Each row is followed by one of two labels, saying whether the row has a hidden trait. Each part has a new trait and two new labels.
[ 16  31  -4  -1 -12  14   3  -2 -11 -16  -9   5  -9   7   7  37  -9  13
 -13  -9   6   0  -4  11  -8  23   3   2  -7   1   6  15   7 -24  -8   0
  14 -10  -7  13   1  56]
[30]
[ -9  11   7  12   1  -3  12   5 -13   7  -2   8 -25   1   1   2 -19  13
   4   9  -4   3   1  -3  -5   5   2  13   3   9   9 -19   1  12   4   6
  -2 -13 -17  -5   9   5]
[29]
[  1  31   6  11  -7   4  13   1 -20  -3 -11   9 -27   8   3  35 -17  20
  -3   0  -1   2  -2   2 -11  11   4  17  -4   7   9  -9   3  -5   0   7
   5 -19 -15   1   7  30]
[29]
[ 30  35  -3   1 -12  12   7   0 -19 -14 -13   7 -15   7   2  39 -26  19
 -11  -9   5   0  -3  10  -4  20   4   7  -7   2  10   7   7 -19  -8   2
  11 -13 -11   9   2  53]
[30]
[ -4  24   1  11  -1  -2   6   5 -21   1  -5  10 -25  -2  -1  11 -22  20
   1   5   1   1  -1   0  -3  10   4  20   2  12  10 -17   4   9   0   7
  -3 -14 -18   3  10  23]
[29]
[  8  46   1  11 -10   9  11  -4 -13   3 -14   6 -19  10   4  32 -21  21
   1  -4   0   8  -6   7  -8  13   5   9   2   6   8  -2  11  -5  -4  10
   1   0   0   9   0  25]
[29]
[ 10  42   6   8  -7   9   9  -2 -14  -5 -15   5 -17   9   5  34 -16  21
  -2  -4   3   6  -5   9  -4  15   4  10  -4   6   7   0   9 -13  -6   6
   8  -8  -3   7   1  37]
[29]
[ 16  51  -9   9  -5  11   4  -6 -10   6 -18   2   0   5   0  33 -17  22
   1  -6   9   7 -11  12  -7  18   7   8   5  13   6   5  15 -19  -6  10
   0  13   5  13  -3  28]
[29]
[ -3  28   6  10  -3   1  15   3 -18   0  -9  10 -27   4   3  22 -22  23
   0   1  -1   3  -2   2 -11  14   4  17   1  10  10 -11   5   1  -2   9
   2 -13 -15   2   6  28]
[29]
[ -3  19   2  13   2  -5   5   5 -17   5  -1   9 -20  -6   1  12 -28  23
   4   7   3   3  -3   3  -1  10   3  19   4  15  11 -17   6   9   0  11
  -5 -15 -19   2   9  15]
[29]
[ 25  52 -17   0  -2  16  -6  -9   6   2 -11  -4  18   1   8  45  -5  16
  -3  -9  18   2 -14  16  -1  14   7  -1   3   9  -1  17  17 -27  -8   7
   1  32  18  19  -9  19]
[30]
[ 14  38  -6   1 -11  11   4  -1 -17  -9 -10   5 -11   3   2  45 -18  14
 -14 -10   9  -3  -3  12  -3  24   4   4  -7   5  10  13   7 -20  -9  -1
  12 -11 -12  12   0  61]
[30]
[  0  22  -4  14   0   1   6   3 -16   7  -7  10 -21  -5  -1  14 -26  29
   2   5   6   4  -5   0  -2  16   5  20   6  17  12 -16   7   2   0  10
  -6 -13 -16   6   8  16]
[29]
[ 21  42 -17  -3  -6  14  -7  -7   4  -3  -8  -4  18   3   5  38  -1  10
  -7 -11  14   2 -10  16   2  10   4  -7  -1   4  -1  22  13 -27  -7  -1
   7  25  13  16  -9  54]
[30]
[ 20  38  -4  -2 -10  13   2  -5  -8 -10 -12   0   2   9   7  34  -2  13
  -9 -13   6   5  -5  10  -5  12   4  -3  -7   0  -1  17   9 -25  -6   0
  12  10   8  13  -3  39]
[30]
[  6  36   3  10  -5   6   9  -2 -14   2 -15   6 -15   7   5  28 -22  24
   4  -2   3   7  -6  10 -12  17   4  12   1  10   6  -8   9  -4   0  11
   1  -7  -9   8   5  30]
[29]
